Here is a tiny trained network, its code and every weight. The questions are about switching its units off for an input and a target symbol, where a switched-off unit gives its printed mean instead of its output.

import numpy as np


def w(rows, s, z=0):
    codes = np.array(rows[::2]) - 128.0
    scale = np.full(codes.shape[1], s)
    scale[-1] = z or s
    return codes * scale


def norm(h):
    return h / np.sqrt((h * h).mean(-1, keepdims=True) + 1e-5)


def f(y):
    return np.maximum(y, 0)


def softmax(a):
    e = np.exp(a - a.max(-1, keepdims=True))
    return e / e.sum(-1, keepdims=True)


def log_softmax(a):
    a = a - a.max(-1, keepdims=True)
    return a - np.log(np.exp(a).sum(-1, keepdims=True))


def net(x, mask):
    ids = ['ΔΛΠΣΦΨαβγεζθμτω'.index(c) for c in x.split()]
    T = len(ids)
    res = E[ids] + P[:T]
    u = 0
    for l in range(3):
        r = norm(res)
        for j in range(2):
            rows = slice(4 * j, 4 * j + 4)
            q, k, v = (r @ M[l][rows].T for M in (Q, K, V))
            z = softmax(np.where(np.tri(T) > 0, q @ k.T / 4**0.5, -1e9)) @ v
            o = O[l][rows]
            res = res + np.where(mask[u + j], z, o[:, -1]) @ o[:, :-1]
        u += 2
        y = f(norm(res) @ A[l][:, :-1].T + A[l][:, -1])
        res = res + np.where(mask[u : u + 4], y, B[l][:, -1]) @ B[l][:, :-1]
        u += 4
    return log_softmax(norm(res)[-1] @ U[:, :-1].T + U[:, -1])


Q, K, V, O, A, B = {}, {}, {}, {}, {}, {}
E = w([
[101,90,134,112,174],'Δ',
[143,128,176,140,197],'Λ',
[62,220,226,169,69],'Π',
[242,26,48,101,96],'Σ',
[80,87,140,64,179],'Φ',
[60,74,117,27,146],'Ψ',
[78,99,94,71,145],'α',
[123,43,186,30,27],'β',
[84,62,97,14,134],'γ',
[77,99,115,67,175],'ε',
[98,83,170,69,167],'ζ',
[90,138,117,84,137],'θ',
[106,94,115,72,8],'μ',
[253,32,210,114,130],'τ',
[120,103,135,67,159],'ω',
],0.0052)
P = w([
[148,187,109,90,198],'0',
[100,26,166,5,125],'1',
[62,88,60,254,183],'2',
[140,221,55,70,127],'3',
[134,51,214,65,117],'4',
[87,105,84,234,145],'5',
[146,216,68,91,103],'6',
[158,76,235,108,92],'7',
[104,112,91,221,108],'8',
[153,210,80,108,85],'9',
[151,70,253,102,109],'10',
[121,122,86,213,115],'11',
],0.0087)
Q[0] = w([
[180,64,245,197,149],'L0H0',
[115,219,74,80,40],'L0H0',
[142,133,50,121,170],'L0H0',
[189,70,208,110,123],'L0H0',
[103,174,144,110,100],'L0H1',
[159,169,92,118,114],'L0H1',
[138,139,118,110,113],'L0H1',
[154,185,81,138,113],'L0H1',
],0.011)
K[0] = w([
[82,126,123,78,211],'L0H0',
[178,161,159,160,6],'L0H0',
[202,82,99,162,95],'L0H0',
[128,165,110,91,223],'L0H0',
[101,120,127,150,127],'L0H1',
[116,114,125,146,93],'L0H1',
[120,114,115,135,111],'L0H1',
[82,117,132,159,51],'L0H1',
],0.013)
V[0] = w([
[234,2,57,117,152],'L0H0',
[157,129,31,102,88],'L0H0',
[22,111,114,114,112],'L0H0',
[112,152,177,102,85],'L0H0',
[148,157,108,171,157],'L0H1',
[111,119,91,129,123],'L0H1',
[203,141,159,127,82],'L0H1',
[80,125,101,141,92],'L0H1',
],0.0059)
O[0] = w([
[254,140,97,160,56,114],'L0H0',
[121,207,103,174,79,143],'L0H0',
[106,152,79,105,149,181],'L0H0',
[55,164,130,65,120,93],'L0H0',
[136,153,146,148,113,108],'L0H1',
[133,130,106,123,123,136],'L0H1',
[68,172,180,115,127,7],'L0H1',
[64,199,110,142,172,73],'L0H1',
],0.0052,0.0018)
A[0] = w([
[75,195,217,197,132,127],'L0N0',
[53,104,130,149,157,4],'L0N1',
[80,1,20,152,74,167],'L0N2',
[219,49,131,203,97,65],'L0N3',
],0.0061,0.0031)
B[0] = w([
[134,28,88,63,171,168],'L0N0',
[172,205,159,86,131,141],'L0N1',
[127,226,210,216,154,255],'L0N2',
[1,170,148,70,167,200],'L0N3',
],0.0071,0.0048)
Q[1] = w([
[148,118,94,135,50],'L1H0',
[65,191,79,148,201],'L1H0',
[157,146,117,97,5],'L1H0',
[141,228,52,140,88],'L1H0',
[106,130,58,151,84],'L1H1',
[82,105,123,159,99],'L1H1',
[146,45,108,197,80],'L1H1',
[94,133,169,132,59],'L1H1',
],0.011)
K[1] = w([
[141,106,107,111,67],'L1H0',
[5,145,128,171,116],'L1H0',
[155,105,73,103,30],'L1H0',
[111,129,122,169,29],'L1H0',
[142,185,94,151,47],'L1H1',
[97,115,83,121,119],'L1H1',
[201,97,59,58,115],'L1H1',
[69,113,133,117,98],'L1H1',
],0.012)
V[1] = w([
[251,177,135,51,134],'L1H0',
[101,135,158,94,110],'L1H0',
[127,254,247,31,48],'L1H0',
[223,168,162,239,246],'L1H0',
[95,124,161,251,244],'L1H1',
[199,70,6,47,83],'L1H1',
[65,77,199,98,116],'L1H1',
[135,141,135,125,123],'L1H1',
],0.0039)
O[1] = w([
[210,168,171,170,188,137],'L1H0',
[128,116,112,97,118,125],'L1H0',
[160,106,155,79,113,144],'L1H0',
[131,150,149,253,94,238],'L1H0',
[89,55,69,134,27,214],'L1H1',
[124,221,187,137,176,4],'L1H1',
[154,98,153,87,139,190],'L1H1',
[123,126,135,131,129,128],'L1H1',
],0.0054,0.0037)
A[1] = w([
[129,147,125,54,137,135],'L1N0',
[26,7,58,128,95,3],'L1N1',
[166,214,124,126,122,160],'L1N2',
[254,81,69,121,87,72],'L1N3',
],0.0079,0.0043)
B[1] = w([
[85,65,61,212,14,201],'L1N0',
[25,15,79,126,2,253],'L1N1',
[32,92,153,78,43,191],'L1N2',
[253,55,118,199,25,195],'L1N3',
],0.0051,0.0031)
Q[2] = w([
[87,158,104,100,170],'L2H0',
[175,156,57,153,107],'L2H0',
[101,193,33,255,123],'L2H0',
[168,111,133,163,161],'L2H0',
[177,175,109,169,86],'L2H1',
[131,140,55,163,86],'L2H1',
[113,119,90,243,146],'L2H1',
[185,78,81,96,115],'L2H1',
],0.014)
K[2] = w([
[2,109,222,120,114],'L2H0',
[152,46,136,129,74],'L2H0',
[97,55,134,218,17],'L2H0',
[172,92,148,171,167],'L2H0',
[199,107,113,173,16],'L2H1',
[104,124,189,147,37],'L2H1',
[104,61,198,213,99],'L2H1',
[81,247,106,141,68],'L2H1',
],0.0098)
V[2] = w([
[151,99,161,91,38],'L2H0',
[122,126,100,223,126],'L2H0',
[41,142,99,187,42],'L2H0',
[182,1,213,186,100],'L2H0',
[117,168,160,162,65],'L2H1',
[88,149,188,120,64],'L2H1',
[64,69,184,88,159],'L2H1',
[142,192,57,179,93],'L2H1',
],0.0096)
O[2] = w([
[133,105,192,15,2,135],'L2H0',
[118,129,227,202,190,170],'L2H0',
[47,197,201,106,146,231],'L2H0',
[147,87,196,173,21,144],'L2H0',
[192,231,120,32,144,134],'L2H1',
[106,243,76,57,104,191],'L2H1',
[50,165,103,142,48,246],'L2H1',
[174,111,164,82,208,3],'L2H1',
],0.0067,0.0045)
A[2] = w([
[104,147,160,231,205,4],'L2N0',
[190,91,99,71,111,212],'L2N1',
[51,163,65,110,177,235],'L2N2',
[113,176,241,247,112,147],'L2N3',
],0.012,0.003)
B[2] = w([
[12,235,45,45,54,188],'L2N0',
[120,236,105,193,154,192],'L2N1',
[187,54,225,120,98,226],'L2N2',
[35,173,210,216,122,255],'L2N3',
],0.011,0.0091)
U = w([
[54,212,125,165,154,89],'Δ',
[124,105,219,202,134,97],'Λ',
[57,47,132,87,76,80],'Π',
[194,203,163,110,161,137],'Σ',
[113,93,47,170,136,133],'Φ',
[159,44,143,138,161,202],'Ψ',
[124,142,127,73,191,195],'α',
[132,177,23,101,84,92],'β',
[164,116,106,129,171,254],'γ',
[89,128,53,99,178,180],'ε',
[152,68,77,206,98,66],'ζ',
[151,113,216,63,157,99],'θ',
[117,192,134,11,121,51],'μ',
[224,115,159,151,60,99],'τ',
[161,148,62,180,152,170],'ω',
],0.012,0.0044)

Each question gives the input, a string of symbols that net reads in full, and the target symbol t.
The units are the heads (4 rows each of Q, K, V and O) and the neurons (one row each of A and B). Each row of codes is followed by its name. A weight is (code - 128) times the scale printed after its matrix; where a second scale follows, it is the last column's (O, A, B and U).
mask holds one flag per unit, layer by layer, with each layer's heads first. A switched-off unit (its flag False) gives its mean, the last column of its rows in O or B, instead of its output. The means were averaged over made-up inputs and are rounded, as every weight is.
A unit's drop is (log p(t) with every unit on - log p(t) with that unit switched off) / (log p(t) with every unit on - log p(t) with every unit switched off).
unit that matters most: the unit with the biggest drop
top k neurons: the k neurons with the biggest drops, biggest first
which heads matter: for each layer, one digit per head in row order, 1 if its drop is at least 0.15 and else 0, layers parted by /
input τ Π ε Λ θ, target τ: unit that matters most : L2H0
input Π α Δ θ Π ω β α, target Π: which heads matter : 10 / 10 / 00
input Π τ Σ Δ γ θ Σ, target Σ: which heads matter : 10 / 01 / 01
input Δ β τ Ψ τ Δ ε, target τ: which heads matter : 10 / 00 / 10
input α ω μ θ Λ, target α: which heads matter : 00 / 11 / 10
input θ Ψ Ψ Π Λ τ ε Ψ Ψ Ψ Δ, target θ: which heads matter : 10 / 11 / 10
input Σ μ μ μ ε Λ ε Δ Δ ε Φ, target Σ: which heads matter : 10 / 11 / 01
input α Λ Φ Π Π Π μ, target μ: which heads matter : 00 / 10 / 11
input ω Π Π Δ β, target ω: top 3 neurons : (L0N2 L2N1 L0N3)
input Ψ β Φ Σ γ, target Ψ: which heads matter : 00 / 11 / 11
input Φ τ τ β, target β: which heads matter : 00 / 11 / 00
input β Λ ω Ψ ω μ Σ ε μ Ψ, target μ: which heads matter : 11 / 00 / 11
input Δ Λ Π Ψ, target Π: which heads matter : 00 / 01 / 00
input Δ Π γ μ τ θ Λ Λ Π β ε Π, target Π: top 4 neurons : (L1N1 L0N0 L0N1 L2N3)
input Ψ μ β Π θ Π ζ Π Π, target Π: top neuron : (L0N0)
input Δ ε Λ Π μ ε Σ ω Π Λ, target Π: which heads matter : 10 / 00 / 00
input θ Π Π Σ θ Π Ψ ω, target θ: top 2 neurons : (L1N2 L0N2)
input γ Π Δ Λ Φ β Ψ, target β: which heads matter : 10 / 00 / 01
input β Π Δ τ Π, target β: which heads matter : 00 / 11 / 10
input Π Λ ω Σ τ Π τ β, target Π: unit that matters most : L0H0
input γ ω Π Λ α ω ε ε α Δ, target Π: top 2 neurons : (L1N1 L0N2)
input ε Λ μ ε β Λ ζ, target β: which heads matter : 10 / 01 / 01
input Ψ ε γ α Δ, target Ψ: top 3 neurons : (L0N2 L2N2 L1N2)
input β Π γ ε Λ Δ Ψ Λ Σ Λ, target Σ: top 2 neurons : (L2N1 L2N2)
input Σ Λ Λ τ Π ω β, target β: top 3 neurons : (L2N2 L2N1 L0N2)
input Π Λ ω τ, target τ: top 2 neurons : (L1N3 L0N2)
input Φ τ ω Π ε, target Φ: top 3 neurons : (L0N2 L1N1 L0N3)
input α θ Λ γ α τ γ α Δ Δ ζ, target α: top 3 neurons : (L0N2 L0N3 L1N2)
input Ψ α Π ζ Λ Λ Λ τ Φ Λ, target τ: top 2 neurons : (L0N2 L1N3)
